Each row has a name. Each question is about the rows just above it.

107, 106, 236, -797, 125, -199, 311 : H
-278, -120, -272, 782, -252, -30, 175 : P
262, 175, 43, 42, 187, 377, -763 : L
-115, -8, -236, 811, -127, 188, -276 : V
-329, -182, -186, 451, -239, -238, -328 : E
-252, -175, -33, -66, -185, -370, 758 : K
276, 109, 280, -796, 253, 24, -163 : R
323, 175, -576, -467, 288, 255, -577 : U
89, 88, -114, 523, 31, 351, -645 : M
L without one entry, shuffled: 187, -763, 175, 43, 42, 377. Gone: => 262
Shuffled E with one entry gone: -238, -186, -182, 451, -328, -239, missing => -329
Which entry of U is missing from -467, 255, 288, 175, 323, -576? => -577
Which entry of E is missing from -328, -182, 451, -186, -329, -239? => -238
Shuffled H with one entry gone: 125, -797, 106, 311, 236, -199, missing => 107

335, -146, -123, -23, 32, 187, 114, -135, -283, -90, -69, 94, 57, -607, -42, -140, 1, 196, 87, -365, 86, -214, -130  T
683, -116, 192, -388, -65, -329, 19, 169, 146, -141, 33, 199, 572, -369, 591, 137, -146, 153, 757, -81, -394, -208, -124  F
-29, 303, 99, -96, 117, -356, 116, 199, -227, -119, -257, 101, 33, -839, 51, -357, 393, 252, 32, -383, -288, -535, -218  B
Which entry of T is missing from 114, 94, 335, -214, -140, 86, -283, -130, -365, 196, -135, -146, -607, -23, 187, 32, -69, -42, -123, -90, 57, 1? => 87
B without one entry, shuffled: 393, 51, -535, 101, 99, 33, 252, 32, -96, 199, -356, -383, -218, 117, 303, -839, -227, -257, 116, -29, -119, -288. Gone: => -357
Which entry of B is missing from 393, 33, 32, -257, 117, -288, 303, -29, -119, -218, -535, 101, -96, -227, -356, 199, 252, -357, -383, -839, 51, 99? => 116
B without one entry, shuffled: 252, -96, -839, -218, 303, -227, 32, 116, 199, -119, 101, -29, -356, 99, -535, 51, 393, -288, 117, -383, -357, -257. Gone: => 33
Which entry of B is missing from -218, 51, -839, -535, 303, -356, -227, 252, -357, 199, 33, -257, 32, -383, -29, -119, 101, 116, 99, -288, -96, 393? => 117
T without one entry, shuffled: -283, 87, -135, 1, 114, 187, -130, 94, -23, 335, -607, -69, -365, 86, -123, 32, -140, 196, -90, 57, -42, -214. Gone: => -146

156, -123, 86, -112, -133, 62, -115, -103, -118, 15, 58, -120, 76, 112, -153, -139, 43, 62, -139, 124, -124, -110, 121, -120, -60, -91, 40, 136, -149, 75, -100, -98, -138  J
287, -297, 185, -272, -298, 155, -266, -261, -262, 129, 178, -295, 183, 220, -365, -331, 142, 166, -337, 249, -325, -266, 235, -310, -164, -201, 112, 245, -345, 188, -273, -263, -316  C
-366, 583, -340, 534, 518, -317, 468, 542, 476, -388, -443, 587, -389, -360, 684, 619, -314, -360, 643, -406, 674, 524, -354, 610, 333, 367, -219, -307, 653, -358, 568, 533, 565  D
-185, 15, -24, -8, 3, -20, -25, 6, 2, 127, 61, -2, -8, -63, -37, -29, 48, 37, -8, -112, -9, 6, -75, -21, 10, 11, 49, -116, -7, 3, -29, -27, 4  N
-563, 192, -139, 132, 184, -123, 114, 148, 147, 179, 47, 157, -98, -242, 134, 133, 3, -7, 179, -364, 163, 156, -292, 143, 122, 130, 25, -390, 171, -110, 102, 103, 194  G
D without one entry, shuffled: 476, 533, 542, -389, 367, 619, 610, -388, 684, 643, -340, 534, -314, -366, -406, 468, 518, 583, 565, 568, -360, -358, 587, -360, 524, 653, -354, -317, -307, 674, -443, 333. Gone: => -219
N without one entry, shuffled: -9, 61, -29, -185, -7, 6, -8, -20, -27, -29, -8, 4, 3, -25, -24, -75, 37, 3, 48, -112, -37, -2, -116, 11, -63, 127, 10, -8, 2, 6, -21, 15. Gone: => 49

447, 412, 186, -6, -301, 310, -282, 455, 400, 304, -241 : S
-379, -180, -389, 71, 268, -646, 223, -378, -345, -454, 493 : W
-595, -237, -499, 351, 407, -631, 357, -491, -498, -626, 264 : Z
Z without one entry, shuffled: -595, -499, 264, -237, -626, -491, 351, 357, -631, 407. Gone: => -498
Shuffled W with one entry gone: -379, -454, 268, 223, -180, -389, 71, -646, 493, -345, missing => -378

-174, 314, 206, -679, -497, -19, -299, 457, -281 : vit
507, 436, 71, 418, 213, 70, 384, 21, 415 : Bara
-484, 142, 7, -454, 83, -327, -16, 537, -29 : gaf
79, -28, 534, 104, 67, 168, -327, 132, -126 : puze
79, -28, 534, 104, 67, 168, 781, 219, 367 : Rida
-546, -141, -238, -536, -343, -170, -195, -68, -459 : dif
184, 596, 206, 293, 405, 276, 625, 195, 450 : Zufi
228, -146, -102, 265, 400, 367, 421, -238, 230 : gevi
Shuffled vit with one entry gone: 314, -174, 457, 206, -281, -19, -679, -299, missing => -497
Which entry of Bara is missing from 384, 507, 21, 418, 213, 415, 71, 436? => 70
Which entry of dif is missing from -68, -536, -459, -546, -195, -141, -170, -238? => -343

-256, 373, 183, 151 : zuta
-21, 268, 293, 154 : Boki
-60, 905, -433, -1 : zug
-52, 380, -78, -59 : Fev
391, -135, -337, 242 : tol
281, 671, -266, 491 : pivif
-311, -100, -134, 823 : Zum
446, 149, 71, 448 : loru
363, -2, 362, 361 : Pato
379, 63, 126, 534 : sirup
469, 18, 144, 112 : lazum
Shuffled Pato with one entry gone: -2, 363, 362, missing => 361
Pato without one entry, shuffled: 361, 363, -2. Gone: => 362
Shuffled Pato with one entry gone: -2, 361, 363, missing => 362

